Here is a tiny trained network, its code and every weight. The questions are about switching its units off for an input and a class, where a switched-off unit gives its printed mean instead of its output.

import numpy as np


def w(rows, s, z=0):
    codes = np.array(rows[::2]) - 128.0
    scale = np.full(codes.shape[1], s)
    scale[-1] = z or s
    return codes * scale


def f(y):
    return np.maximum(y, 0)


def log_softmax(a):
    a = a - a.max(-1, keepdims=True)
    return a - np.log(np.exp(a).sum(-1, keepdims=True))


def net(x, mask):
    res = np.array(x, float).reshape(1, 7) / 4 @ E
    y = f(res @ A[0][:, :-1].T + A[0][:, -1])
    res = res + np.where(mask, y, B[0][:, -1]) @ B[0][:, :-1]
    return log_softmax(res[-1] @ U[:, :-1].T + U[:, -1])


A, B = {}, {}
E = w([
[110,170,174,198,139],'x0',
[151,115,100,80,107],'x1',
[149,144,121,127,105],'x2',
[135,142,134,134,119],'x3',
[79,120,161,194,175],'x4',
[19,166,66,168,1],'x5',
[112,236,51,127,187],'x6',
],0.0084)
A[0] = w([
[168,120,143,65,151,144],'N0',
[129,159,175,208,166,125],'N1',
[233,156,142,158,143,109],'N2',
[150,75,147,135,193,51],'N3',
[121,158,133,167,132,171],'N4',
[114,115,200,129,117,185],'N5',
[126,54,226,126,173,3],'N6',
[96,71,100,165,174,207],'N7',
[160,185,160,109,91,205],'N8',
[82,103,74,188,77,105],'N9',
[145,81,123,133,192,75],'N10',
[107,71,161,101,141,148],'N11',
[114,165,76,159,51,45],'N12',
[118,138,139,179,101,205],'N13',
[110,166,81,124,161,120],'N14',
[137,136,186,108,186,114],'N15',
[47,153,106,125,107,117],'N16',
[191,74,170,172,77,61],'N17',
[35,127,114,143,47,56],'N18',
[105,171,79,41,198,85],'N19',
[133,57,167,165,57,143],'N20',
[129,86,145,140,123,81],'N21',
[31,125,163,135,190,248],'N22',
[106,159,156,152,91,25],'N23',
[106,179,88,84,203,174],'N24',
[89,96,89,209,150,222],'N25',
[82,62,46,205,63,80],'N26',
[82,64,182,95,133,58],'N27',
[108,115,129,87,189,213],'N28',
[163,136,154,102,184,38],'N29',
[99,1,140,124,75,122],'N30',
[169,115,141,123,84,102],'N31',
[130,127,103,166,95,42],'N32',
[174,149,61,90,101,216],'N33',
[94,152,16,174,191,112],'N34',
[111,153,207,125,219,158],'N35',
],0.0097,0.0041)
B[0] = w([
[65,128,147,121,105,205],'N0',
[127,87,161,96,122,214],'N1',
[84,47,165,38,199,200],'N2',
[67,75,57,132,165,197],'N3',
[164,106,160,119,111,182],'N4',
[148,146,122,162,76,203],'N5',
[103,112,83,160,138,220],'N6',
[186,111,213,45,10,185],'N7',
[121,78,154,70,48,184],'N8',
[80,62,144,75,204,230],'N9',
[109,83,110,59,204,185],'N10',
[150,197,140,137,71,187],'N11',
[95,124,156,104,198,221],'N12',
[129,80,176,113,112,210],'N13',
[249,203,71,163,152,181],'N14',
[102,85,128,83,137,206],'N15',
[29,56,101,60,154,216],'N16',
[114,205,89,203,185,199],'N17',
[75,105,71,85,241,254],'N18',
[168,150,115,160,125,197],'N19',
[251,199,72,227,137,235],'N20',
[177,151,106,197,158,157],'N21',
[182,135,205,106,1,229],'N22',
[154,126,102,110,192,160],'N23',
[210,165,31,194,71,215],'N24',
[146,149,194,90,42,218],'N25',
[40,69,104,107,182,242],'N26',
[184,140,121,180,149,176],'N27',
[97,84,128,92,104,199],'N28',
[36,157,131,162,201,187],'N29',
[185,171,98,209,128,238],'N30',
[127,121,123,164,112,164],'N31',
[101,149,112,130,160,154],'N32',
[176,99,173,133,69,218],'N33',
[221,218,26,241,81,213],'N34',
[175,139,134,65,134,237],'N35',
],0.0048,0.0074)
U = w([
[156,111,160,121,42,254],'0',
[188,164,114,255,118,43],'1',
[82,90,153,64,163,5],'2',
],0.0085,0.0042)

Each question gives the input, the list of numbers given to net, and the class t.
The units are the neurons (one row each of A and B). Each row of codes is followed by its name. A weight is (code - 128) times the scale printed after its matrix; where a second scale follows, it is the last column's (A, B and U).
mask holds one flag per neuron, in row order. A switched-off neuron (its flag False) gives its mean, the last column of its row in B, instead of its output. The means were averaged over made-up inputs and are rounded, as every weight is.
A unit's drop is (log p(t) with every unit on - log p(t) with that unit switched off) / (log p(t) with every unit on - log p(t) with every unit switched off).
The circuit of an input: a set's keep is (log p(t) with only the set's units on - log p(t) with every unit switched off) / (log p(t) with every unit on - log p(t) with every unit switched off). Starting from the 12 units with the biggest drops (on a tie, the unit counted first), units are removed one at a time, each time the one whose removal leaves the highest keep (on an exact tie, the one counted first), for as long as the keep stays at least 0.8.
units of the circuit, in order: the units of the circuit, biggest drop first
most important unit: the unit with the biggest drop
top k neurons: the k neurons with the biggest drops, biggest first
drop when u is switched off: that unit's drop, to one decimal
input [8,-1,8,-2,4,6,-1], class 2: units of the circuit, in order => (N18 N9 N16)
input [-1,-7,-5,3,5,3,2], class 0: most important unit => N22
input [3,-3,-6,2,7,4,2], class 0: units of the circuit, in order => (N22 N25)
input [4,2,-8,7,-1,6,-7], class 1: units of the circuit, in order => (N20 N30)
input [-8,8,6,8,0,4,6], class 1: units of the circuit, in order => (N34 N14)
input [1,-6,-1,2,8,-6,-4], class 0: units of the circuit, in order => (N22 N7)
input [6,-8,-3,-2,0,4,-8], class 1: top 3 neurons => (N20 N30 N17)
input [-6,-4,-3,-4,8,-2,4], class 0: top 2 neurons => (N7 N22)
input [0,0,-4,5,2,6,3], class 2: units of the circuit, in order => (N18 N16)
input [-3,-2,2,-8,8,-2,6], class 0: units of the circuit, in order => (N7 N22)
input [-5,-8,-2,-7,-4,1,-5], class 1: top 2 neurons => (N30 N20)
input [-4,1,7,-6,1,7,-4], class 2: units of the circuit, in order => (N18 N26)
input [-8,-3,-4,3,-7,1,8], class 1: units of the circuit, in order => (N34 N24)
input [7,-8,-2,-8,-2,8,6], class 2: most important unit => N16
input [4,-3,-1,-8,4,-4,1], class 0: top 2 neurons => (N22 N18)
input [-5,-4,-6,-5,7,-3,-4], class 0: top 2 neurons => (N7 N22)
input [-2,-7,8,3,-3,5,4], class 2: drop when N18 is switched off => 0.2
input [-4,-6,-4,6,5,8,-8], class 1: drop when N30 is switched off => 1.3
input [-5,2,1,-3,-6,4,-8], class 1: drop when N30 is switched off => 0.2
input [6,-8,-2,3,4,2,1], class 0: drop when N5 is switched off => 0.0
input [7,2,-3,6,0,-7,-4], class 2: most important unit => N2
